Below is a small trained network, with its code and all its weights. Each question gives an input and a class and asks what happens when units are switched off, that is, made to give their printed mean instead of their output.

import numpy as np


def w(rows, s, z=0):
    codes = np.array(rows[::2]) - 128.0
    scale = np.full(codes.shape[1], s)
    scale[-1] = z or s
    return codes * scale


def f(y):
    return np.maximum(y, 0)


def log_softmax(a):
    a = a - a.max(-1, keepdims=True)
    return a - np.log(np.exp(a).sum(-1, keepdims=True))


def net(x, mask):
    res = np.array(x, float).reshape(1, 4) / 4 @ E
    y = f(res @ A[0][:, :-1].T + A[0][:, -1])
    res = res + np.where(mask, y, B[0][:, -1]) @ B[0][:, :-1]
    return log_softmax(res[-1] @ U[:, :-1].T + U[:, -1])


A, B = {}, {}
E = w([
[135,166,181,58,104,155,80,214,149,187,213,101],'x0',
[160,41,92,94,102,188,77,62,36,73,122,90],'x1',
[173,34,134,127,177,9,174,142,136,48,198,51],'x2',
[89,141,151,89,68,28,226,183,80,159,108,48],'x3',
],0.012)
A[0] = w([
[187,80,124,131,157,177,116,73,107,72,109,157,131],'n1',
[142,147,145,207,143,110,144,125,194,153,124,145,133],'n2',
[145,108,125,81,146,61,202,217,145,113,161,69,158],'n3',
[124,160,181,115,80,129,130,157,131,140,172,135,254],'n4',
[54,181,49,173,114,116,155,150,174,191,34,159,216],'n5',
[73,157,85,105,67,157,152,140,92,130,40,136,127],'n6',
[213,86,61,144,160,67,162,100,97,75,148,94,131],'n7',
[144,123,75,197,158,182,107,86,123,51,72,143,174],'n8',
[80,127,84,108,72,127,149,83,126,163,62,158,97],'n9',
[206,145,110,33,125,189,115,130,127,114,253,107,225],'n10',
],0.011,0.0031)
B[0] = w([
[193,117,116,154,196,200,83,35,103,179,171,127,231],'n1',
[109,155,41,142,150,84,119,137,138,68,160,157,181],'n2',
[93,104,182,137,168,96,235,215,49,83,205,123,253],'n3',
[126,137,99,85,48,66,121,152,138,139,144,88,201],'n4',
[36,168,114,85,151,51,138,47,170,104,92,142,235],'n5',
[159,94,187,88,37,57,201,39,155,168,98,2,215],'n6',
[71,11,125,190,149,213,190,154,113,71,75,171,245],'n7',
[246,147,120,120,156,122,55,6,82,95,212,146,240],'n8',
[93,69,126,95,138,76,147,22,123,142,98,73,195],'n9',
[170,96,48,115,86,155,139,175,165,217,160,159,235],'n10',
],0.0083,0.017)
U = w([
[74,157,141,125,108,129,85,176,150,156,76,149,60],'0',
[116,167,178,116,140,176,125,149,146,89,75,149,3],'1',
[106,67,138,218,160,150,175,158,102,88,135,128,209],'2',
[98,131,175,92,93,112,158,99,124,167,92,55,93],'3',
[154,126,80,93,86,171,105,203,154,204,152,141,179],'4',
[126,157,188,98,137,73,159,253,104,126,203,107,141],'5',
[202,126,117,171,161,165,71,76,105,130,148,149,131],'6',
[80,200,96,146,168,90,140,108,175,90,127,187,118],'7',
],0.011,0.0024)

Each question gives the input, the list of numbers given to net, and the class t.
The units are the neurons (one row each of A and B). Each row of codes is followed by its name. A weight is (code - 128) times the scale printed after its matrix; where a second scale follows, it is the last column's (A, B and U).
mask holds one flag per neuron, in row order. A switched-off neuron (its flag False) gives its mean, the last column of its row in B, instead of its output. The means were averaged over made-up inputs and are rounded, as every weight is.
A unit's drop is (log p(t) with every unit on - log p(t) with that unit switched off) / (log p(t) with every unit on - log p(t) with every unit switched off).
The circuit of an input: a set's keep is (log p(t) with only the set's units on - log p(t) with every unit switched off) / (log p(t) with every unit on - log p(t) with every unit switched off). Starting from all 10 units, units are removed one at a time, each time the one whose removal leaves the highest keep (on an exact tie, the one counted first), for as long as the keep stays at least 0.8.
units of the circuit, in order: the units of the circuit, biggest drop first
unit that matters most: the unit with the biggest drop
top k neurons: the k neurons with the biggest drops, biggest first
drop when u is switched off: that unit's drop, to one decimal
input [2,-6,-3,2], class 7: unit that matters most : n5
input [8,-3,-6,3], class 3: top 2 neurons : n5; n6
input [-4,-3,-8,-2], class 3: top 3 neurons : n6; n9; n7
input [-3,2,5,-3], class 6: top 3 neurons : n8; n1; n3
input [7,-7,-5,-1], class 7: top 2 neurons : n5; n2
input [2,3,-1,5], class 5: units of the circuit, in order : n5; n1
input [6,5,4,1], class 5: top 2 neurons : n3; n1
input [4,-1,5,-6], class 4: top 2 neurons : n10; n8
input [-4,4,4,-2], class 6: top 2 neurons : n8; n1
input [1,-5,6,-2], class 5: top 3 neurons : n3; n1; n9
input [-6,3,1,8], class 2: top 3 neurons : n7; n3; n4
input [-8,-7,4,-3], class 7: top 2 neurons : n2; n5
input [-7,-6,-1,5], class 7: top 3 neurons : n5; n2; n4
input [5,7,-1,4], class 4: units of the circuit, in order : n10
input [-1,-3,-8,-2], class 3: drop when n6 is switched off : 2.1
input [7,7,8,0], class 2: drop when n3 is switched off : 0.7
input [3,-4,-7,0], class 3: drop when n6 is switched off : 1.2
